Below are the code and all the weights of a small trained network. Each question names an input and a class and asks about switching units off, where a switched-off unit gives its printed mean instead of its output.

import numpy as np


def w(rows, s, z=0):
    codes = np.array(rows[::2]) - 128.0
    scale = np.full(codes.shape[1], s)
    scale[-1] = z or s
    return codes * scale


def norm(h):
    return h / np.sqrt((h * h).mean(-1, keepdims=True) + 1e-5)


def f(y):
    return np.maximum(y, 0)


def log_softmax(a):
    a = a - a.max(-1, keepdims=True)
    return a - np.log(np.exp(a).sum(-1, keepdims=True))


def net(x, mask):
    res = np.array(x, float).reshape(1, 3) / 4 @ E
    u = 0
    for l in range(2):
        y = f(norm(res) @ A[l][:, :-1].T + A[l][:, -1])
        res = res + np.where(mask[u : u + 15], y, B[l][:, -1]) @ B[l][:, :-1]
        u += 15
    return log_softmax(norm(res)[-1] @ U[:, :-1].T + U[:, -1])


A, B = {}, {}
E = w([
[114,122,254,148,171,70,60,132],'x0',
[164,75,127,233,169,189,148,123],'x1',
[73,130,129,110,165,118,173,70],'x2',
],0.0083)
A[0] = w([
[99,176,101,83,7,128,158,115,91],'0.n1',
[132,124,53,216,149,208,181,129,121],'0.n2',
[72,202,172,151,197,201,254,76,5],'0.n3',
[79,93,105,97,106,85,224,32,67],'0.n4',
[170,112,76,66,90,100,188,64,99],'0.n5',
[140,183,132,62,208,3,89,176,83],'0.n6',
[223,97,35,51,70,173,150,191,196],'0.n7',
[238,101,48,90,7,92,35,220,25],'0.n8',
[152,107,110,60,70,104,108,225,81],'0.n9',
[92,203,87,96,12,136,88,102,27],'0.n10',
[135,223,69,103,144,189,164,195,13],'0.n11',
[56,163,10,97,92,165,157,201,33],'0.n12',
[90,96,148,101,73,42,147,51,67],'0.n13',
[122,145,89,126,139,116,208,71,116],'0.n14',
[37,146,66,67,182,133,77,19,63],'0.n15',
],0.0059,0.0024)
B[0] = w([
[100,99,69,163,95,111,171,190,213],'0.n1',
[63,75,123,128,138,73,165,181,232],'0.n2',
[185,151,118,98,136,79,101,135,196],'0.n3',
[217,185,102,116,149,98,18,99,211],'0.n4',
[81,130,206,163,76,144,107,68,206],'0.n5',
[122,55,170,167,71,106,142,123,218],'0.n6',
[35,142,254,115,163,178,119,82,253],'0.n7',
[226,179,47,88,198,114,64,63,211],'0.n8',
[152,10,88,162,220,201,150,163,182],'0.n9',
[130,61,156,116,136,34,186,219,194],'0.n10',
[107,169,161,118,42,148,139,145,180],'0.n11',
[131,200,146,128,45,126,103,136,225],'0.n12',
[182,91,77,207,106,112,163,127,186],'0.n13',
[98,202,210,157,122,102,99,145,198],'0.n14',
[169,147,58,70,186,120,35,124,208],'0.n15',
],0.0063,0.0057)
A[1] = w([
[112,191,140,113,107,195,156,105,100],'1.n1',
[171,68,135,139,71,171,76,202,164],'1.n2',
[103,124,77,155,97,142,200,150,178],'1.n3',
[147,36,119,166,118,78,98,107,185],'1.n4',
[67,103,145,78,163,69,188,167,7],'1.n5',
[134,133,79,87,176,155,87,32,92],'1.n6',
[146,77,115,177,161,174,180,201,92],'1.n7',
[43,88,82,3,52,81,91,203,101],'1.n8',
[123,186,70,143,133,198,122,172,190],'1.n9',
[121,143,102,61,128,49,111,119,183],'1.n10',
[97,78,219,145,111,80,69,156,196],'1.n11',
[200,109,171,125,173,151,58,102,94],'1.n12',
[74,89,117,153,219,142,149,120,99],'1.n13',
[138,125,95,160,211,221,102,182,177],'1.n14',
[214,170,113,95,128,187,104,142,85],'1.n15',
],0.0079,0.0019)
B[1] = w([
[95,121,222,156,140,132,134,35,165],'1.n1',
[108,134,123,115,231,81,183,97,186],'1.n2',
[104,139,168,168,86,156,121,147,157],'1.n3',
[102,184,129,124,82,182,191,139,216],'1.n4',
[181,123,78,190,161,139,178,190,152],'1.n5',
[226,124,126,65,207,3,31,116,154],'1.n6',
[96,83,100,104,81,123,173,177,169],'1.n7',
[110,26,97,198,172,171,180,150,223],'1.n8',
[78,235,212,144,73,118,47,8,160],'1.n9',
[230,92,155,160,191,195,133,194,203],'1.n10',
[57,163,71,129,42,203,149,89,254],'1.n11',
[110,184,107,64,116,107,121,77,202],'1.n12',
[203,101,53,70,124,120,135,231,170],'1.n13',
[189,88,96,52,142,46,80,138,175],'1.n14',
[203,222,153,82,165,13,86,117,150],'1.n15',
],0.0058,0.0087)
U = w([
[42,205,181,156,41,188,128,75,254],'0',
[143,38,68,154,126,124,195,251,28],'1',
[242,208,103,79,207,43,37,101,100],'2',
],0.015,0.0013)

Each question gives the input, the list of numbers given to net, and the class t.
The units are the neurons (one row each of A and B). Each row of codes is followed by its name. A weight is (code - 128) times the scale printed after its matrix; where a second scale follows, it is the last column's (A, B and U).
mask holds one flag per neuron, layer by layer. A switched-off neuron (its flag False) gives its mean, the last column of its row in B, instead of its output. The means were averaged over made-up inputs and are rounded, as every weight is.
A unit's drop is (log p(t) with every unit on - log p(t) with that unit switched off) / (log p(t) with every unit on - log p(t) with every unit switched off).
The circuit of an input: a set's keep is (log p(t) with only the set's units on - log p(t) with every unit switched off) / (log p(t) with every unit on - log p(t) with every unit switched off). Starting from the 12 units with the biggest drops (on a tie, the unit counted first), units are removed one at a time, each time the one whose removal leaves the highest keep (on an exact tie, the one counted first), for as long as the keep stays at least 0.8.
units of the circuit, in order: the units of the circuit, biggest drop first
k most important neurons: the k neurons with the biggest drops, biggest first
top k neurons in layer l: the k neurons of layer l with the biggest drops, biggest first
drop of u: that unit's drop, to one decimal
input [6,-5,-6], class 0: units of the circuit, in order => (1.n11)
input [-3,6,-7], class 2: top 2 neurons in layer 0 => (0.n8; 0.n6)
input [6,-7,0], class 1: top 2 neurons in layer 0 => (0.n7; 0.n5)
input [-7,1,-7], class 0: 4 most important neurons => (0.n7; 0.n11; 0.n15; 0.n4)
input [-1,-2,1], class 1: 3 most important neurons => (0.n1; 0.n10; 1.n8)
input [-7,1,-8], class 2: top 2 neurons in layer 0 => (0.n8; 0.n9)
input [2,2,-2], class 0: 4 most important neurons => (0.n8; 0.n15; 0.n9; 0.n4)
input [-7,-6,-8], class 2: 4 most important neurons => (0.n8; 1.n15; 1.n11; 0.n2)
input [-3,-8,-8], class 1: 2 most important neurons => (0.n10; 1.n8)
input [6,8,2], class 1: 3 most important neurons => (1.n13; 0.n7; 0.n5)
input [-6,6,-6], class 0: 3 most important neurons => (1.n9; 0.n15; 0.n4)
input [3,4,5], class 2: 2 most important neurons => (0.n6; 0.n10)
input [5,-6,6], class 1: top 3 neurons in layer 1 => (1.n8; 1.n10; 1.n9)
input [-8,-1,-8], class 0: units of the circuit, in order => (0.n7)
input [3,-5,-5], class 1: top 2 neurons in layer 0 => (0.n6; 0.n4)
input [-8,8,7], class 0: top 2 neurons in layer 1 => (1.n9; 1.n8)
input [-5,0,-8], class 2: drop of 0.n8 => 3.2
input [-5,4,4], class 0: drop of 0.n8 => 0.1
